[[ -6  32  -5  45]
 [-70 -29  31 -69]
 [ -4 -24  20 -49]
 [  3   3   0   4]
 [ 32 -60   6 -73]
 [ 30  15 -19  41]
 [ 12 -53   9 -69]
 [ 41  29 -34  73]
 [  5  17  -9  32]]
->
[[ -5  45  -6  32]
 [ 31 -69 -70 -29]
 [ 20 -49  -4 -24]
 [  0   4   3   3]
 [  6 -73  32 -60]
 [-19  41  30  15]
 [  9 -69  12 -53]
 [-34  73  41  29]
 [ -9  32   5  17]]

[[ 10   4  58  13  64  21  15  -6 -20 -10  -8  70   4]
 [ 18  18 -28   0 -35 -44   4 -11  16 -17 -29 -27 -19]
 [  4  -3  16 -26  32   2  21  15 -10 -42  -6  31   2]
 [ 19  -5 -37 -34 -15 -27  17  22   0 -20 -14  -5  -1]
 [  8  21 -21  18 -34 -28   3 -21  16   1  -6 -29 -16]
 [ -6 -25  32   2  46  50  12  -8 -24   8 -16  36   2]
 [-10  10 -13 -11 -44 -32 -22  -5  16  -8   2 -45  -7]]
->
[[ 70   4  10   4  58  13  64  21  15  -6 -20 -10  -8]
 [-27 -19  18  18 -28   0 -35 -44   4 -11  16 -17 -29]
 [ 31   2   4  -3  16 -26  32   2  21  15 -10 -42  -6]
 [ -5  -1  19  -5 -37 -34 -15 -27  17  22   0 -20 -14]
 [-29 -16   8  21 -21  18 -34 -28   3 -21  16   1  -6]
 [ 36   2  -6 -25  32   2  46  50  12  -8 -24   8 -16]
 [-45  -7 -10  10 -13 -11 -44 -32 -22  -5  16  -8   2]]

[[ -3   5   2  -5 -27  31   2   4 -24 -18 -19 -19]
 [-23   7 -10  -2  -6  23   9  -8  -5  43  -1 -57]
 [ 35  11  18  -2 -21  32   6  11 -10  -7  48 -18]]
->
[[-19 -19  -3   5   2  -5 -27  31   2   4 -24 -18]
 [ -1 -57 -23   7 -10  -2  -6  23   9  -8  -5  43]
 [ 48 -18  35  11  18  -2 -21  32   6  11 -10  -7]]

[[-41   3 -38 -11  12  14 -12 -10 -22  29  27 -15  -5  -2   3  31]
 [ -8  12 -35 -10 -12  11 -11  -8  -1  -4  -9 -11  -1 -10 -12  26]
 [ 35  -8  44 -10 -21  -1  -9 -10  -2 -59 -29  -6 -18  -9 -19 -51]]
->
[[  3  31 -41   3 -38 -11  12  14 -12 -10 -22  29  27 -15  -5  -2]
 [-12  26  -8  12 -35 -10 -12  11 -11  -8  -1  -4  -9 -11  -1 -10]
 [-19 -51  35  -8  44 -10 -21  -1  -9 -10  -2 -59 -29  -6 -18  -9]]

[[  3  22  48   6  34  39 -18 -16 -24]
 [-21  29  42   0  55  35 -39   7  -4]
 [-12  35 -18  17  31  30 -43 -14  -4]
 [ -2 -18  21 -15 -15 -24  25  29   5]
 [ -6  25 -23  15   8  14 -23  -4  -6]
 [ -9 -24 -59  -7 -29 -41  12  15  34]
 [-21  28  31   1  40  24 -32  17  -5]]
->
[[-16 -24   3  22  48   6  34  39 -18]
 [  7  -4 -21  29  42   0  55  35 -39]
 [-14  -4 -12  35 -18  17  31  30 -43]
 [ 29   5  -2 -18  21 -15 -15 -24  25]
 [ -4  -6  -6  25 -23  15   8  14 -23]
 [ 15  34  -9 -24 -59  -7 -29 -41  12]
 [ 17  -5 -21  28  31   1  40  24 -32]]

[[-10   4   0]
 [-20 -21  20]
 [ -4   8 -44]
 [ 12  -8   6]
 [-22 -19 -38]
 [ -7  -9  14]
 [-17  45 -35]
 [ 20 -33  30]
 [  4   7  42]
 [ 43  15  65]]
->
[[  4   0 -10]
 [-21  20 -20]
 [  8 -44  -4]
 [ -8   6  12]
 [-19 -38 -22]
 [ -9  14  -7]
 [ 45 -35 -17]
 [-33  30  20]
 [  7  42   4]
 [ 15  65  43]]

[[-13 -51 -25 -21  19 -23  14 -16 -19  14]
 [ -7  50   9   8  11  23 -41 -15  -3 -11]
 [-24 -70 -20 -31   5 -36   9 -15 -17 -16]
 [-13  47  -6  -7  15  22 -11 -16 -12  -2]
 [  5 -55  12  19   9 -21 -60 -17   1  -8]
 [ -6  38   7   8  15  19 -40 -16  -5  -4]
 [ -6  57   8   9  13  28 -38 -16  -5  -8]
 [-28 -14 -24 -36   8 -13  26 -13 -18  -8]
 [-25   1 -18 -29   8  -3  13 -15 -17 -14]]
->
[[-19  14 -13 -51 -25 -21  19 -23  14 -16]
 [ -3 -11  -7  50   9   8  11  23 -41 -15]
 [-17 -16 -24 -70 -20 -31   5 -36   9 -15]
 [-12  -2 -13  47  -6  -7  15  22 -11 -16]
 [  1  -8   5 -55  12  19   9 -21 -60 -17]
 [ -5  -4  -6  38   7   8  15  19 -40 -16]
 [ -5  -8  -6  57   8   9  13  28 -38 -16]
 [-18  -8 -28 -14 -24 -36   8 -13  26 -13]
 [-17 -14 -25   1 -18 -29   8  -3  13 -15]]

[[-43  18  22  23]
 [ 33 -29 -33 -27]
 [-39  20  17   2]
 [ 64   4   3   8]
 [-36  25  29  14]
 [ 37 -36 -22 -31]
 [-22 -10 -39  -3]
 [  0 -24  -4  -4]
 [ 64  -9 -22 -14]]
->
[[ 22  23 -43  18]
 [-33 -27  33 -29]
 [ 17   2 -39  20]
 [  3   8  64   4]
 [ 29  14 -36  25]
 [-22 -31  37 -36]
 [-39  -3 -22 -10]
 [ -4  -4   0 -24]
 [-22 -14  64  -9]]
---
[[ -2  20   6 -36   2   9   1 -44 -29 -27  31]
 [ -7 -13  27 -46  33  34  38  31  -7  25 -40]
 [ 17  72  10 -35 -30   7   6 -52 -50 -46  26]
 [-32 -29  24 -25  16 -21  27  -8  35   0 -27]
 [-38 -61   9 -25  37 -13   1 -28  29   1  20]
 [  1  24  19 -35   0  12  19  -8 -18  -9 -11]
 [-27 -51   3 -34  43   8  -5 -31   5   1  37]
 [ -2  -8  27 -43  28  35  40  37  -6  25 -43]]
->
[[ -2  -8  27 -43  28  35  40  37  -6  25 -43]
 [ -2  20   6 -36   2   9   1 -44 -29 -27  31]
 [ -7 -13  27 -46  33  34  38  31  -7  25 -40]
 [ 17  72  10 -35 -30   7   6 -52 -50 -46  26]
 [-32 -29  24 -25  16 -21  27  -8  35   0 -27]
 [-38 -61   9 -25  37 -13   1 -28  29   1  20]
 [  1  24  19 -35   0  12  19  -8 -18  -9 -11]
 [-27 -51   3 -34  43   8  -5 -31   5   1  37]]

[[ 27 -20 -13  49]
 [-12  21  52 -36]
 [ 58  38  38  41]
 [ 64  48  46  42]]
->
[[ 64  48  46  42]
 [ 27 -20 -13  49]
 [-12  21  52 -36]
 [ 58  38  38  41]]

[[-20 -47 -10 -25]
 [-21   2  10 -23]
 [-19 -12 -58 -25]]
->
[[-19 -12 -58 -25]
 [-20 -47 -10 -25]
 [-21   2  10 -23]]

[[18 22 26  6 12]
 [60 44 74 21 29]
 [55 39 34 13 29]
 [41 23 35 15 13]
 [18 24 27  6 12]]
->
[[18 24 27  6 12]
 [18 22 26  6 12]
 [60 44 74 21 29]
 [55 39 34 13 29]
 [41 23 35 15 13]]

[[  4 -16 -10  -9   8   8 -22  -1   6   1  33  13  35  -5]
 [ 15  12  -8   7  -8   2   1   0 -22 -14 -34  10 -60  11]]
->
[[ 15  12  -8   7  -8   2   1   0 -22 -14 -34  10 -60  11]
 [  4 -16 -10  -9   8   8 -22  -1   6   1  33  13  35  -5]]

[[-33 -17   3]
 [ 35 -22   9]
 [ 22  53  38]
 [ -2 -15  -2]
 [-10 -29  30]
 [ 27 -21 -77]
 [-11  -9  40]]
->
[[-11  -9  40]
 [-33 -17   3]
 [ 35 -22   9]
 [ 22  53  38]
 [ -2 -15  -2]
 [-10 -29  30]
 [ 27 -21 -77]]
